Below are the code and all the weights of a small trained network. Each question names an input and a target symbol and asks about switching units off, where a switched-off unit gives its printed mean instead of its output.

import numpy as np


def w(rows, s, z=0):
    codes = np.array(rows[::2]) - 128.0
    scale = np.full(codes.shape[1], s)
    scale[-1] = z or s
    return codes * scale


def norm(h):
    return h / np.sqrt((h * h).mean(-1, keepdims=True) + 1e-5)


def f(y):
    return y / 2 * (1 + np.tanh(0.7978845608 * (y + 0.044715 * y**3)))


def softmax(a):
    e = np.exp(a - a.max(-1, keepdims=True))
    return e / e.sum(-1, keepdims=True)


def log_softmax(a):
    a = a - a.max(-1, keepdims=True)
    return a - np.log(np.exp(a).sum(-1, keepdims=True))


def net(x, mask):
    ids = ['ΠΦΩβεηλμψ'.index(c) for c in x.split()]
    T = len(ids)
    res = E[ids] + P[:T]
    u = 0
    for l in range(2):
        r = norm(res)
        for j in range(2):
            rows = slice(4 * j, 4 * j + 4)
            q, k, v = (r @ M[l][rows].T for M in (Q, K, V))
            z = softmax(np.where(np.tri(T) > 0, q @ k.T / 4**0.5, -1e9)) @ v
            o = O[l][rows]
            res = res + np.where(mask[u + j], z, o[:, -1]) @ o[:, :-1]
        u += 2
        y = f(norm(res) @ A[l][:, :-1].T + A[l][:, -1])
        res = res + np.where(mask[u : u + 4], y, B[l][:, -1]) @ B[l][:, :-1]
        u += 4
    return log_softmax(norm(res)[-1] @ U[:, :-1].T + U[:, -1])


Q, K, V, O, A, B = {}, {}, {}, {}, {}, {}
E = w([
[192,196,200],'Π',
[191,125,166],'Φ',
[3,137,83],'Ω',
[179,97,34],'β',
[179,116,14],'ε',
[159,120,183],'η',
[164,139,30],'λ',
[173,136,89],'μ',
[184,232,96],'ψ',
],0.0059)
P = w([
[65,136,177],'0',
[241,253,141],'1',
[227,228,136],'2',
[218,216,124],'3',
[222,215,115],'4',
[214,196,109],'5',
[199,194,113],'6',
[198,186,95],'7',
[189,178,113],'8',
[200,168,84],'9',
],0.0033)
Q[0] = w([
[4,87,125],'0.h0',
[187,74,80],'0.h0',
[126,109,180],'0.h0',
[106,120,189],'0.h0',
[137,136,65],'0.h1',
[137,165,5],'0.h1',
[153,177,113],'0.h1',
[100,207,2],'0.h1',
],0.0082)
K[0] = w([
[146,188,154],'0.h0',
[155,80,176],'0.h0',
[122,201,94],'0.h0',
[196,138,124],'0.h0',
[62,103,154],'0.h1',
[18,176,133],'0.h1',
[78,103,114],'0.h1',
[2,154,115],'0.h1',
],0.0098)
V[0] = w([
[145,112,217],'0.h0',
[31,181,115],'0.h0',
[149,141,97],'0.h0',
[60,34,154],'0.h0',
[77,174,138],'0.h1',
[88,222,129],'0.h1',
[236,20,85],'0.h1',
[254,139,194],'0.h1',
],0.0066)
O[0] = w([
[66,102,109,73],'0.h0',
[253,75,146,75],'0.h0',
[103,71,135,175],'0.h0',
[117,219,102,2],'0.h0',
[60,113,126,134],'0.h1',
[70,50,58,178],'0.h1',
[191,176,213,120],'0.h1',
[185,243,186,149],'0.h1',
],0.0048,0.0049)
A[0] = w([
[31,104,69,104],'0.n0',
[50,186,132,2],'0.n1',
[128,195,200,89],'0.n2',
[206,192,254,13],'0.n3',
],0.0063,0.0035)
B[0] = w([
[160,153,46,158],'0.n0',
[182,155,186,78],'0.n1',
[129,19,106,162],'0.n2',
[99,138,2,252],'0.n3',
],0.0068,0.0028)
Q[1] = w([
[142,104,122],'1.h0',
[80,142,222],'1.h0',
[101,68,130],'1.h0',
[36,122,233],'1.h0',
[3,112,167],'1.h1',
[195,144,65],'1.h1',
[208,127,43],'1.h1',
[232,130,92],'1.h1',
],0.015)
K[1] = w([
[83,147,160],'1.h0',
[235,197,146],'1.h0',
[152,128,102],'1.h0',
[227,196,154],'1.h0',
[215,254,74],'1.h1',
[45,55,160],'1.h1',
[51,87,161],'1.h1',
[14,37,142],'1.h1',
],0.013)
V[1] = w([
[129,94,160],'1.h0',
[152,110,55],'1.h0',
[90,189,161],'1.h0',
[180,248,164],'1.h0',
[62,30,204],'1.h1',
[254,103,129],'1.h1',
[157,56,202],'1.h1',
[61,78,116],'1.h1',
],0.0082)
O[1] = w([
[118,62,186,110],'1.h0',
[189,131,52,221],'1.h0',
[26,197,128,60],'1.h0',
[130,224,236,4],'1.h0',
[19,59,179,100],'1.h1',
[223,111,226,136],'1.h1',
[78,71,254,86],'1.h1',
[76,45,56,168],'1.h1',
],0.0068,0.0039)
A[1] = w([
[191,79,255,91],'1.n0',
[53,170,119,138],'1.n1',
[174,133,110,250],'1.n2',
[136,125,74,159],'1.n3',
],0.013,0.0025)
B[1] = w([
[29,160,232,208],'1.n0',
[111,196,254,185],'1.n1',
[72,96,176,253],'1.n2',
[72,117,44,238],'1.n3',
],0.0065,0.0044)
U = w([
[155,9,165,75],'Π',
[101,112,112,2],'Φ',
[93,75,210,118],'Ω',
[158,135,220,137],'β',
[75,240,80,73],'ε',
[119,106,50,146],'η',
[36,73,78,129],'λ',
[206,176,110,190],'μ',
[6,168,150,169],'ψ',
],0.018,0.0045)

Each question gives the input, a string of symbols that net reads in full, and the target symbol t.
The units are the heads (4 rows each of Q, K, V and O) and the neurons (one row each of A and B). Each row of codes is followed by its name. A weight is (code - 128) times the scale printed after its matrix; where a second scale follows, it is the last column's (O, A, B and U).
mask holds one flag per unit, layer by layer, with each layer's heads first. A switched-off unit (its flag False) gives its mean, the last column of its rows in O or B, instead of its output. The means were averaged over made-up inputs and are rounded, as every weight is.
A unit's drop is (log p(t) with every unit on - log p(t) with that unit switched off) / (log p(t) with every unit on - log p(t) with every unit switched off).
The circuit of an input: a set's keep is (log p(t) with only the set's units on - log p(t) with every unit switched off) / (log p(t) with every unit on - log p(t) with every unit switched off). Starting from all 12 units, units are removed one at a time, each time the one whose removal leaves the highest keep (on an exact tie, the one counted first), for as long as the keep stays at least 0.8.
circuit, biggest first: the units of the circuit, biggest drop first
most important unit: the unit with the biggest drop
k most important neurons: the k neurons with the biggest drops, biggest first
heads that matter: for each layer, one digit per head in row order, 1 if its drop is at least 0.15 and else 0, layers parted by /
input β λ β ε ε, target μ: circuit, biggest first => [0.h1, 1.h1]
input Π λ η β β Π, target λ: most important unit => 0.n2
input η β β η β β ε β Φ, target ψ: 3 most important neurons => [0.n1, 0.n2, 0.n3]
input λ μ β Φ Φ Π μ ψ β, target Π: circuit, biggest first => [0.h0, 0.n3, 1.h1]
input β μ β μ ψ λ ψ μ λ ψ, target μ: circuit, biggest first => [0.h1, 1.h1]
input Φ ψ λ μ Π μ Φ Π, target ε: circuit, biggest first => [0.h1, 0.n3, 1.h0]
input λ μ Π η λ ψ β μ β η, target Π: circuit, biggest first => [0.h0, 1.h1]
input λ β μ Φ ε λ β β λ, target Π: circuit, biggest first => [0.h0, 0.n3, 0.h1, 1.h1]
input μ β ψ λ, target Ω: circuit, biggest first => [1.h1, 0.n3, 0.h0]
input ε β Π, target β: heads that matter => 01 / 01
input λ λ μ β μ, target Π: circuit, biggest first => [0.h0, 0.h1, 0.n3, 1.h1]
input β Π Ω, target η: circuit, biggest first => [0.h1, 1.h1, 0.n3]
input λ β ε Π, target Π: heads that matter => 11 / 11
input β β μ, target μ: most important unit => 0.n3
input η ψ β β β μ Φ β β β, target ψ: circuit, biggest first => [0.h0, 1.h0, 0.n3, 0.h1]
input β β η Π λ, target μ: heads that matter => 11 / 01
input Φ η β β β, target ε: circuit, biggest first => [0.h1, 0.h0, 1.h0]
input η λ ψ β λ β β, target ψ: circuit, biggest first => [0.h0, 1.h0, 0.n3]
input μ β η Π, target Ω: heads that matter => 01 / 01
input Φ β λ β, target ε: circuit, biggest first => [0.h0, 0.h1, 1.h0]
input Ω ψ β ε Ω β β Ω ψ, target λ: most important unit => 0.h1
input μ β λ Π, target Ω: heads that matter => 00 / 01
input β η λ λ λ λ η β η μ, target μ: heads that matter => 11 / 01
input β β Π η η β ψ ψ Φ η, target μ: heads that matter => 10 / 01
input η μ λ η β β η, target ψ: 2 most important neurons => [0.n1, 0.n2]
input β β η, target μ: heads that matter => 11 / 00
